Below are the code and all the weights of a small trained network. Each question names an input and a target symbol and asks about switching units off, where a switched-off unit gives its printed mean instead of its output.

import numpy as np


def w(rows, s, z=0):
    codes = np.array(rows[::2]) - 128.0
    scale = np.full(codes.shape[1], s)
    scale[-1] = z or s
    return codes * scale


def norm(h):
    return h / np.sqrt((h * h).mean(-1, keepdims=True) + 1e-5)


def f(y):
    return y / 2 * (1 + np.tanh(0.7978845608 * (y + 0.044715 * y**3)))


def softmax(a):
    e = np.exp(a - a.max(-1, keepdims=True))
    return e / e.sum(-1, keepdims=True)


def log_softmax(a):
    a = a - a.max(-1, keepdims=True)
    return a - np.log(np.exp(a).sum(-1, keepdims=True))


def net(x, mask):
    ids = ['ΓΔΦΩαεζημξστψ'.index(c) for c in x.split()]
    T = len(ids)
    res = E[ids] + P[:T]
    r = norm(res)
    for j in range(2):
        rows = slice(4 * j, 4 * j + 4)
        q, k, v = (r @ M[0][rows].T for M in (Q, K, V))
        z = softmax(np.where(np.tri(T) > 0, q @ k.T / 4**0.5, -1e9)) @ v
        o = O[0][rows]
        res = res + np.where(mask[j], z, o[:, -1]) @ o[:, :-1]
    y = f(norm(res) @ A[0][:, :-1].T + A[0][:, -1])
    res = res + np.where(mask[2:6], y, B[0][:, -1]) @ B[0][:, :-1]
    return log_softmax(norm(res)[-1] @ U[:, :-1].T + U[:, -1])


Q, K, V, O, A, B = {}, {}, {}, {}, {}, {}
E = w([
[193,122,81,151,170,159,140,223,156,140],'Γ',
[150,105,121,162,144,182,85,177,114,164],'Δ',
[163,99,159,165,186,122,146,209,108,163],'Φ',
[169,174,107,204,152,146,132,167,185,189],'Ω',
[153,83,125,14,114,163,88,121,90,184],'α',
[111,98,117,80,70,72,55,141,95,106],'ε',
[68,91,231,136,171,52,160,108,95,128],'ζ',
[103,206,153,161,150,137,120,144,143,172],'η',
[180,67,101,87,93,138,171,77,182,112],'μ',
[93,117,156,131,125,189,74,190,75,155],'ξ',
[100,103,59,96,77,151,200,122,168,165],'σ',
[105,105,140,180,136,165,126,251,110,100],'τ',
[209,114,130,101,138,143,35,75,79,43],'ψ',
],0.019)
P = w([
[174,102,48,148,155,200,72,117,179,119],'0',
[128,146,111,118,111,155,128,152,149,142],'1',
[159,99,95,123,113,158,77,103,147,160],'2',
[111,152,140,129,86,77,93,148,116,161],'3',
[106,139,144,58,86,59,152,129,67,159],'4',
[46,169,141,94,91,1,162,112,63,129],'5',
],0.0085)
Q[0] = w([
[116,152,100,99,78,42,166,25,120,70],'head 1',
[166,56,168,39,149,168,53,135,42,105],'head 1',
[169,63,60,62,64,158,174,78,136,83],'head 1',
[84,113,105,6,101,70,161,192,106,218],'head 1',
[218,157,69,70,119,111,112,110,191,141],'head 2',
[99,148,163,81,148,117,94,68,112,224],'head 2',
[117,69,106,21,4,92,140,54,99,129],'head 2',
[159,172,92,108,119,150,215,101,201,137],'head 2',
],0.038)
K[0] = w([
[110,102,113,119,85,76,124,4,161,54],'head 1',
[150,50,150,57,132,138,59,163,31,96],'head 1',
[177,84,80,92,91,183,144,104,166,132],'head 1',
[56,163,117,40,108,35,178,126,91,165],'head 1',
[201,86,123,127,149,75,158,70,171,149],'head 2',
[125,158,133,119,149,175,83,66,166,198],'head 2',
[75,88,217,96,128,49,169,68,91,133],'head 2',
[142,145,98,135,102,102,217,115,173,121],'head 2',
],0.044)
V[0] = w([
[121,224,164,48,54,114,130,106,96,144],'head 1',
[191,84,80,89,136,123,189,169,102,176],'head 1',
[161,134,3,107,47,158,84,153,154,66],'head 1',
[225,155,145,106,145,167,82,95,160,93],'head 1',
[177,160,18,95,43,164,107,152,97,91],'head 2',
[160,51,114,152,102,153,151,127,208,113],'head 2',
[97,211,185,116,115,183,152,64,123,124],'head 2',
[131,112,103,107,197,183,74,133,185,103],'head 2',
],0.036)
O[0] = w([
[134,169,109,127,102,47,173,79,111,160,179],'head 1',
[69,151,121,109,90,147,86,166,65,114,224],'head 1',
[130,103,82,48,50,193,87,42,172,84,190],'head 1',
[143,76,162,107,135,87,87,64,83,129,46],'head 1',
[108,108,169,197,252,59,150,192,158,136,252],'head 2',
[126,151,181,181,104,75,201,114,128,130,196],'head 2',
[57,143,141,121,109,178,59,150,112,66,47],'head 2',
[110,216,77,114,122,116,156,184,91,155,193],'head 2',
],0.021)
A[0] = w([
[106,122,147,135,129,254,58,203,110,92,109],'neuron 1',
[142,112,153,138,180,143,77,109,124,71,4],'neuron 2',
[94,171,137,131,98,160,158,162,108,128,138],'neuron 3',
[109,173,121,147,98,139,178,154,137,131,97],'neuron 4',
],0.062,0.0041)
B[0] = w([
[146,63,180,152,168,167,169,252,122,198,252],'neuron 1',
[141,158,171,154,143,189,79,170,120,98,140],'neuron 2',
[107,110,93,120,132,101,125,79,179,104,238],'neuron 3',
[136,200,111,121,152,159,108,176,117,87,255],'neuron 4',
],0.035,0.04)
U = w([
[148,124,191,192,175,141,201,187,95,207,215],'Γ',
[95,197,90,114,138,159,139,146,168,81,172],'Δ',
[86,144,72,55,140,72,69,141,44,186,110],'Φ',
[215,139,102,107,2,190,122,101,74,157,253],'Ω',
[125,111,150,117,103,133,129,129,123,131,30],'α',
[127,113,148,114,120,134,123,119,126,135,41],'ε',
[120,111,129,133,110,124,119,122,132,139,33],'ζ',
[69,82,220,156,50,113,186,82,114,102,187],'η',
[128,117,128,116,117,130,124,123,116,142,33],'μ',
[112,111,142,110,113,137,126,123,135,140,27],'ξ',
[179,114,203,128,177,140,27,94,95,89,117],'σ',
[184,56,83,103,158,100,132,69,219,157,87],'τ',
[114,111,130,135,117,146,114,114,106,139,32],'ψ',
],0.0077,0.0045)

Each question gives the input, a string of symbols that net reads in full, and the target symbol t.
The units are the heads (4 rows each of Q, K, V and O) and the neurons (one row each of A and B). Each row of codes is followed by its name. A weight is (code - 128) times the scale printed after its matrix; where a second scale follows, it is the last column's (O, A, B and U).
mask holds one flag per unit, heads first, then neurons. A switched-off unit (its flag False) gives its mean, the last column of its rows in O or B, instead of its output. The means were averaged over made-up inputs and are rounded, as every weight is.
A unit's drop is (log p(t) with every unit on - log p(t) with that unit switched off) / (log p(t) with every unit on - log p(t) with every unit switched off).
The circuit of an input: a set's keep is (log p(t) with only the set's units on - log p(t) with every unit switched off) / (log p(t) with every unit on - log p(t) with every unit switched off). Starting from all 6 units, units are removed one at a time, each time the one whose removal leaves the highest keep (on an exact tie, the one counted first), for as long as the keep stays at least 0.8.
circuit, biggest first: the units of the circuit, biggest drop first
unit that matters most: the unit with the biggest drop
top k neurons: the k neurons with the biggest drops, biggest first
which heads matter: for each layer, one digit per head in row order, 1 if its drop is at least 0.15 and else 0, layers parted by /
drop of u: that unit's drop, to one decimal
input ξ Ω ψ σ σ, target Δ: which heads matter	10
input Δ ε ψ, target σ: which heads matter	10
input η Ω ζ Γ Γ, target Δ: circuit, biggest first	head 2; head 1; neuron 1; neuron 3
input α σ Ω Ω, target Δ: unit that matters most	head 2
input Γ ζ τ σ, target Ω: which heads matter	01
input σ α Δ τ Ω τ, target Δ: which heads matter	11
input α ψ η η, target Δ: which heads matter	11
input σ Ω η ψ Ω, target Δ: which heads matter	00
input τ ζ σ Φ σ μ, target Ω: which heads matter	01
input η ε Ω μ, target η: which heads matter	11
input Γ ζ Ω σ α, target Ω: which heads matter	01
input σ α σ ξ ψ ξ, target Δ: which heads matter	11
input Φ ξ ζ α, target Ω: which heads matter	01
input σ σ σ σ η μ, target η: top 2 neurons	neuron 1; neuron 4
input σ σ σ, target Δ: circuit, biggest first	head 1; head 2; neuron 1
input τ σ η η, target Δ: top neuron	neuron 1
input ζ Δ ε, target Ω: drop of head 2	0.2
input η τ α σ σ α, target Φ: drop of neuron 4	0.1
input σ ξ ψ σ ξ, target Δ: drop of neuron 1	0.4
input η η τ τ, target Δ: unit that matters most	head 2
